Here is a tiny trained network, its code and every weight. The questions are about switching its units off for an input and a target symbol, where a switched-off unit gives its printed mean instead of its output.

import numpy as np


def w(rows, s, z=0):
    codes = np.array(rows[::2]) - 128.0
    scale = np.full(codes.shape[1], s)
    scale[-1] = z or s
    return codes * scale


def norm(h):
    return h / np.sqrt((h * h).mean(-1, keepdims=True) + 1e-5)


def f(y):
    return np.maximum(y, 0)


def softmax(a):
    e = np.exp(a - a.max(-1, keepdims=True))
    return e / e.sum(-1, keepdims=True)


def log_softmax(a):
    a = a - a.max(-1, keepdims=True)
    return a - np.log(np.exp(a).sum(-1, keepdims=True))


def net(x, mask):
    ids = ['αβγδεζηλμξσφψω'.index(c) for c in x.split()]
    T = len(ids)
    res = E[ids] + P[:T]
    u = 0
    for l in range(3):
        q, k, v = (norm(res) @ M[l].T for M in (Q, K, V))
        z = softmax(np.where(np.tri(T) > 0, q @ k.T / 4**0.5, -1e9)) @ v
        res = res + np.where(mask[u], z, O[l][:, -1]) @ O[l][:, :-1]
        u += 1
        y = f(norm(res) @ A[l][:, :-1].T + A[l][:, -1])
        res = res + np.where(mask[u : u + 4], y, B[l][:, -1]) @ B[l][:, :-1]
        u += 4
    return log_softmax(norm(res)[-1] @ U[:, :-1].T + U[:, -1])


Q, K, V, O, A, B = {}, {}, {}, {}, {}, {}
E = w([
[78,158,131,57,145],'α',
[134,173,225,151,90],'β',
[125,155,151,143,91],'γ',
[131,115,167,134,132],'δ',
[147,126,200,185,66],'ε',
[132,120,207,152,102],'ζ',
[138,139,172,137,143],'η',
[113,84,138,150,63],'λ',
[113,91,97,121,190],'μ',
[112,133,181,93,131],'ξ',
[130,134,152,124,147],'σ',
[155,151,253,174,88],'φ',
[91,111,155,96,119],'ψ',
[140,148,202,142,119],'ω',
],0.0061)
P = w([
[192,66,169,83,152],'0',
[95,110,168,178,113],'1',
[22,169,175,166,192],'2',
[134,171,108,75,103],'3',
[102,118,171,178,124],'4',
[139,2,130,163,126],'5',
[137,180,78,115,114],'6',
[87,116,155,144,104],'7',
[130,7,108,127,115],'8',
],0.012)
Q[0] = w([
[52,254,167,103,184],'0.h0',
[177,25,132,146,87],'0.h0',
[128,103,87,101,162],'0.h0',
[187,14,126,109,100],'0.h0',
],0.0087)
K[0] = w([
[165,22,244,101,180],'0.h0',
[119,228,81,179,75],'0.h0',
[139,122,84,108,167],'0.h0',
[97,245,69,135,112],'0.h0',
],0.011)
V[0] = w([
[50,144,95,124,92],'0.h0',
[147,31,66,100,181],'0.h0',
[135,180,223,204,72],'0.h0',
[186,180,188,92,255],'0.h0',
],0.0066)
O[0] = w([
[92,139,134,173,161,34],'0.h0',
[169,160,143,118,156,88],'0.h0',
[113,77,129,132,96,252],'0.h0',
[97,142,94,10,80,136],'0.h0',
],0.011,0.0029)
A[0] = w([
[125,112,4,194,241,69],'0.n0',
[186,195,162,166,1,89],'0.n1',
[179,28,123,153,110,75],'0.n2',
[196,166,125,68,188,3],'0.n3',
],0.0056,0.0064)
B[0] = w([
[138,154,182,124,95,143],'0.n0',
[103,152,161,141,53,231],'0.n1',
[133,161,94,110,112,250],'0.n2',
[76,117,245,48,94,135],'0.n3',
],0.012,0.002)
Q[1] = w([
[52,139,86,245,208],'1.h0',
[146,53,216,158,41],'1.h0',
[1,179,148,81,126],'1.h0',
[67,58,140,35,242],'1.h0',
],0.0057)
K[1] = w([
[202,94,85,177,73],'1.h0',
[38,142,113,140,94],'1.h0',
[170,134,255,124,94],'1.h0',
[163,191,142,25,57],'1.h0',
],0.0081)
V[1] = w([
[105,144,208,93,93],'1.h0',
[156,13,190,112,175],'1.h0',
[254,84,198,51,14],'1.h0',
[35,145,163,175,148],'1.h0',
],0.0043)
O[1] = w([
[175,40,48,163,150,209],'1.h0',
[155,21,110,156,233,175],'1.h0',
[224,97,178,206,181,253],'1.h0',
[103,96,96,3,78,144],'1.h0',
],0.0037,0.0041)
A[1] = w([
[177,68,164,181,96,212],'1.n0',
[159,87,53,87,197,39],'1.n1',
[254,117,48,26,91,253],'1.n2',
[56,119,205,89,157,81],'1.n3',
],0.0092,0.0034)
B[1] = w([
[83,190,146,75,141,254],'1.n0',
[138,132,127,97,15,137],'1.n1',
[123,227,251,71,121,223],'1.n2',
[90,67,118,148,92,156],'1.n3',
],0.011,0.009)
Q[2] = w([
[22,182,58,16,54],'2.h0',
[177,3,192,250,245],'2.h0',
[193,25,64,226,145],'2.h0',
[150,58,75,253,166],'2.h0',
],0.0076)
K[2] = w([
[168,146,188,34,69],'2.h0',
[99,44,28,226,178],'2.h0',
[17,70,25,245,80],'2.h0',
[86,71,40,214,150],'2.h0',
],0.011)
V[2] = w([
[35,85,154,95,90],'2.h0',
[64,145,151,142,219],'2.h0',
[50,148,97,253,141],'2.h0',
[106,62,45,157,89],'2.h0',
],0.0048)
O[2] = w([
[221,158,144,152,184,152],'2.h0',
[126,158,219,253,119,143],'2.h0',
[37,200,170,144,142,39],'2.h0',
[170,137,237,97,108,2],'2.h0',
],0.0054,0.007)
A[2] = w([
[204,254,164,47,155,28],'2.n0',
[125,128,33,83,50,174],'2.n1',
[59,78,37,156,118,251],'2.n2',
[157,178,135,203,48,171],'2.n3',
],0.0081,0.0034)
B[2] = w([
[147,202,235,48,30,235],'2.n0',
[84,196,128,181,160,203],'2.n1',
[208,122,123,127,163,254],'2.n2',
[205,134,2,118,150,176],'2.n3',
],0.0092,0.0065)
U = w([
[226,147,187,83,101,254],'α',
[130,194,83,129,45,157],'β',
[181,236,37,150,143,105],'γ',
[180,109,122,121,165,96],'δ',
[217,101,77,183,76,177],'ε',
[155,1,229,136,103,80],'ζ',
[91,179,86,97,193,54],'η',
[129,186,173,248,164,134],'λ',
[233,146,94,107,213,127],'μ',
[47,97,79,43,149,72],'ξ',
[113,185,81,103,203,47],'σ',
[120,66,105,122,56,106],'φ',
[139,67,93,94,147,161],'ψ',
[25,132,136,125,106,53],'ω',
],0.0094,0.0052)

Each question gives the input, a string of symbols that net reads in full, and the target symbol t.
The units are the heads (4 rows each of Q, K, V and O) and the neurons (one row each of A and B). Each row of codes is followed by its name. A weight is (code - 128) times the scale printed after its matrix; where a second scale follows, it is the last column's (O, A, B and U).
mask holds one flag per unit, layer by layer, with each layer's heads first. A switched-off unit (its flag False) gives its mean, the last column of its rows in O or B, instead of its output. The means were averaged over made-up inputs and are rounded, as every weight is.
A unit's drop is (log p(t) with every unit on - log p(t) with that unit switched off) / (log p(t) with every unit on - log p(t) with every unit switched off).
The circuit of an input: a set's keep is (log p(t) with only the set's units on - log p(t) with every unit switched off) / (log p(t) with every unit on - log p(t) with every unit switched off). Starting from the 12 units with the biggest drops (on a tie, the unit counted first), units are removed one at a time, each time the one whose removal leaves the highest keep (on an exact tie, the one counted first), for as long as the keep stays at least 0.8.
circuit, biggest first: the units of the circuit, biggest drop first
k most important neurons: the k neurons with the biggest drops, biggest first
top k neurons in layer l: the k neurons of layer l with the biggest drops, biggest first
input ω λ β, target ξ: 2 most important neurons	1.n3; 2.n0
input λ λ σ, target λ: circuit, biggest first	1.n0; 1.n2
input ε λ λ, target ζ: top 2 neurons in layer 1	1.n3; 1.n0
input λ σ λ λ ε γ, target λ: circuit, biggest first	0.h0
input ω ε ε, target ξ: top 2 neurons in layer 1	1.n3; 1.n2
input ε μ ξ, target ζ: 2 most important neurons	1.n3; 1.n0
input ω λ λ α λ δ, target γ: top 2 neurons in layer 2	2.n1; 2.n2
input λ λ λ σ μ, target μ: 3 most important neurons	1.n2; 1.n0; 2.n2
input ψ ω ω μ φ λ ω ω δ, target ξ: 2 most important neurons	2.n0; 2.n1
input λ ε β, target λ: circuit, biggest first	1.n2; 1.n0; 2.n0
input ω ξ η λ γ, target γ: top 3 neurons in layer 2	2.n0; 2.n2; 2.n1
input λ ω ε ψ ζ λ, target μ: circuit, biggest first	1.n0; 0.h0; 1.n2; 2.n2
input φ ε λ λ λ ω ε ε, target ε: circuit, biggest first	1.n2; 0.h0; 2.n3
input ω ε β λ λ α, target λ: circuit, biggest first	0.h0
input ω λ ψ, target ξ: 2 most important neurons	1.n3; 2.n0
input σ λ ε ω μ, target μ: circuit, biggest first	1.n2; 2.n2
input ψ λ φ λ φ λ λ, target γ: 4 most important neurons	0.n1; 1.n2; 2.n1; 2.n3
input ω ω μ, target ξ: top 2 neurons in layer 2	2.n0; 2.n3
input ω β λ β ζ, target ζ: top 3 neurons in layer 2	2.n3; 2.n2; 2.n0
input β λ ω ω λ σ ε λ ε, target ζ: circuit, biggest first	0.h0
input ψ ε γ, target μ: 4 most important neurons	1.n2; 1.n0; 1.n3; 2.n2
input ε δ λ ε λ μ, target ζ: 3 most important neurons	1.n2; 2.n3; 2.n1
input λ ε ε, target λ: top 2 neurons in layer 1	1.n0; 1.n2
input λ ξ σ ω γ, target γ: 2 most important neurons	1.n2; 2.n0
input λ β β φ ε β ε ψ λ, target ζ: 2 most important neurons	2.n3; 1.n2
input ω ξ ω, target ξ: 2 most important neurons	1.n3; 2.n0
